Below is a small trained network, with its code and all its weights. Each question gives an input and a target symbol and asks what happens when units are switched off, that is, made to give their printed mean instead of their output.

import numpy as np


def w(rows, s, z=0):
    codes = np.array(rows[::2]) - 128.0
    scale = np.full(codes.shape[1], s)
    scale[-1] = z or s
    return codes * scale


def f(y):
    return np.maximum(y, 0)


def softmax(a):
    e = np.exp(a - a.max(-1, keepdims=True))
    return e / e.sum(-1, keepdims=True)


def log_softmax(a):
    a = a - a.max(-1, keepdims=True)
    return a - np.log(np.exp(a).sum(-1, keepdims=True))


def net(x, mask):
    ids = ['Λαβεξσψ'.index(c) for c in x.split()]
    T = len(ids)
    res = E[ids] + P[:T]
    u = 0
    for l in range(2):
        q, k, v = (res @ M[l].T for M in (Q, K, V))
        z = softmax(np.where(np.tri(T) > 0, q @ k.T / 2**0.5, -1e9)) @ v
        res = res + np.where(mask[u], z, O[l][:, -1]) @ O[l][:, :-1]
        u += 1
        y = f(res @ A[l][:, :-1].T + A[l][:, -1])
        res = res + np.where(mask[u : u + 8], y, B[l][:, -1]) @ B[l][:, :-1]
        u += 8
    return log_softmax(res[-1] @ U[:, :-1].T + U[:, -1])


Q, K, V, O, A, B = {}, {}, {}, {}, {}, {}
E = w([
[148,125,196,129,197],'Λ',
[60,120,136,173,176],'α',
[100,106,133,134,142],'β',
[154,53,168,78,119],'ε',
[197,102,2,178,132],'ξ',
[48,107,211,122,168],'σ',
[75,148,94,158,117],'ψ',
],0.0089)
P = w([
[145,68,143,142,220],'0',
[102,93,142,254,98],'1',
[76,39,88,76,139],'2',
[159,118,163,100,165],'3',
[148,95,141,227,100],'4',
[82,69,77,76,150],'5',
[159,148,173,87,140],'6',
[163,104,139,223,102],'7',
[80,76,65,75,153],'8',
[157,179,170,66,136],'9',
[185,99,144,201,103],'10',
],0.0078)
Q[0] = w([
[249,125,112,228,93],'L0H0',
[82,55,147,189,131],'L0H0',
],0.014)
K[0] = w([
[251,206,134,186,35],'L0H0',
[76,61,175,174,56],'L0H0',
],0.012)
V[0] = w([
[212,254,205,166,142],'L0H0',
[105,141,49,31,166],'L0H0',
],0.0068)
O[0] = w([
[222,205,112,180,181,5],'L0H0',
[41,119,80,87,253,30],'L0H0',
],0.005,0.002)
A[0] = w([
[228,120,141,96,58,46],'L0N0',
[182,116,209,185,188,62],'L0N1',
[188,208,154,97,163,5],'L0N2',
[105,102,112,225,27,137],'L0N3',
[116,141,31,75,43,84],'L0N4',
[225,38,54,1,96,172],'L0N5',
[112,135,62,126,85,56],'L0N6',
[65,13,61,88,131,212],'L0N7',
],0.0083,0.002)
B[0] = w([
[80,108,115,107,193,154],'L0N0',
[172,53,156,145,56,219],'L0N1',
[130,155,124,19,56,144],'L0N2',
[235,79,216,141,127,210],'L0N3',
[140,220,218,111,71,154],'L0N4',
[166,220,161,249,186,214],'L0N5',
[181,130,183,114,158,146],'L0N6',
[26,118,151,203,47,253],'L0N7',
],0.011,0.0047)
Q[1] = w([
[40,137,4,136,184],'L1H0',
[158,42,246,115,129],'L1H0',
],0.013)
K[1] = w([
[120,11,97,167,95],'L1H0',
[87,181,165,29,155],'L1H0',
],0.012)
V[1] = w([
[131,205,95,230,148],'L1H0',
[173,181,7,139,39],'L1H0',
],0.013)
O[1] = w([
[167,112,179,80,193,138],'L1H0',
[126,46,248,162,109,5],'L1H0',
],0.012)
A[1] = w([
[81,102,173,102,200,250],'L1N0',
[135,175,64,175,77,197],'L1N1',
[71,167,134,35,28,11],'L1N2',
[209,147,63,141,186,159],'L1N3',
[119,63,125,183,82,74],'L1N4',
[217,196,188,129,122,124],'L1N5',
[137,114,122,121,111,67],'L1N6',
[109,116,1,87,192,116],'L1N7',
],0.0095,0.0017)
B[1] = w([
[198,193,79,119,181,161],'L1N0',
[196,190,181,138,168,250],'L1N1',
[160,82,140,14,3,168],'L1N2',
[45,112,59,66,103,205],'L1N3',
[157,115,121,199,93,144],'L1N4',
[91,62,209,105,74,192],'L1N5',
[128,135,106,128,122,131],'L1N6',
[100,16,150,165,240,218],'L1N7',
],0.011,0.016)
U = w([
[135,129,80,135,219,135],'Λ',
[47,40,157,227,46,125],'α',
[60,145,157,152,69,172],'β',
[151,210,145,213,99,154],'ε',
[126,125,207,128,121,4],'ξ',
[64,68,95,57,75,152],'σ',
[111,210,127,2,63,161],'ψ',
],0.0054,0.0035)

Each question gives the input, a string of symbols that net reads in full, and the target symbol t.
The units are the heads (2 rows each of Q, K, V and O) and the neurons (one row each of A and B). Each row of codes is followed by its name. A weight is (code - 128) times the scale printed after its matrix; where a second scale follows, it is the last column's (O, A, B and U).
mask holds one flag per unit, layer by layer, with each layer's heads first. A switched-off unit (its flag False) gives its mean, the last column of its rows in O or B, instead of its output. The means were averaged over made-up inputs and are rounded, as every weight is.
A unit's drop is (log p(t) with every unit on - log p(t) with that unit switched off) / (log p(t) with every unit on - log p(t) with every unit switched off).
The circuit of an input: a set's keep is (log p(t) with only the set's units on - log p(t) with every unit switched off) / (log p(t) with every unit on - log p(t) with every unit switched off). Starting from the 12 units with the biggest drops (on a tie, the unit counted first), units are removed one at a time, each time the one whose removal leaves the highest keep (on an exact tie, the one counted first), for as long as the keep stays at least 0.8.
circuit, biggest first: the units of the circuit, biggest drop first
unit that matters most: the unit with the biggest drop
top k neurons: the k neurons with the biggest drops, biggest first
top k neurons in layer l: the k neurons of layer l with the biggest drops, biggest first
input σ Λ β Λ ξ Λ Λ Λ α, target α: circuit, biggest first -> [L0N7 L0H0]
input α Λ Λ σ ψ Λ Λ Λ Λ β, target Λ: circuit, biggest first -> [L1N7 L1N5 L1H0]
input ξ Λ ξ σ ξ α α α ξ Λ Λ, target ε: top 3 neurons in layer 0 -> [L0N2 L0N5 L0N1]
input Λ ξ ψ σ ξ β ψ Λ, target α: unit that matters most -> L0N1
input Λ Λ Λ ξ σ ξ σ Λ ξ ξ Λ, target ξ: circuit, biggest first -> [L1H0 L0N1 L0N4 L0N5]
input Λ ε α β ε ε ξ Λ ξ, target ξ: circuit, biggest first -> [L1H0 L0N4 L0N5]
input Λ Λ Λ σ σ ξ Λ σ, target ε: top 3 neurons -> [L0N7 L0N2 L0N5]
input Λ σ Λ σ ε, target Λ: circuit, biggest first -> [L1H0 L1N7]
input Λ Λ Λ Λ Λ, target ε: top 2 neurons in layer 1 -> [L1N7 L1N1]
input Λ Λ Λ Λ ξ Λ σ σ, target Λ: top 4 neurons in layer 1 -> [L1N5 L1N7 L1N1 L1N2]
input ε Λ ξ ξ ξ ψ α, target Λ: top 2 neurons -> [L0N1 L1N5]
input σ ψ Λ Λ Λ ξ α, target Λ: circuit, biggest first -> [L1N7 L1H0]
input ξ ξ ξ σ Λ ξ ψ ξ Λ ξ Λ, target ξ: circuit, biggest first -> [L1H0 L0N5 L0N1 L0N4]
input Λ Λ ξ Λ β Λ Λ ψ, target ε: top 4 neurons in layer 0 -> [L0N7 L0N3 L0N2 L0N5]
input Λ Λ ψ σ Λ σ ε α, target σ: top 4 neurons in layer 1 -> [L1N3 L1N1 L1N5 L1N0]
input Λ Λ σ ψ σ, target α: top 3 neurons -> [L0N1 L0N7 L1N1]
input ε α Λ Λ Λ ξ Λ σ ε, target ε: top 2 neurons in layer 0 -> [L0N5 L0N7]
input ξ ψ ξ σ ψ ε Λ Λ ψ, target ψ: top 4 neurons -> [L0N4 L1N7 L0N7 L1N2]
input α σ Λ Λ ξ, target ε: top 2 neurons -> [L0N7 L0N3]
input Λ ψ ψ Λ Λ ε σ ψ, target Λ: top 3 neurons in layer 1 -> [L1N7 L1N1 L1N2]
input σ Λ Λ β σ Λ β Λ Λ ψ ψ, target α: circuit, biggest first -> [L1H0 L0N3 L1N1]
input Λ Λ Λ σ Λ ξ ξ σ ε, target ε: top 2 neurons -> [L0N5 L0N7]
input ξ Λ σ Λ Λ Λ ξ Λ Λ ψ β, target α: top 4 neurons -> [L1N1 L0N1 L0N3 L0N5]
input ξ ψ ξ Λ α, target ε: unit that matters most -> L0N7
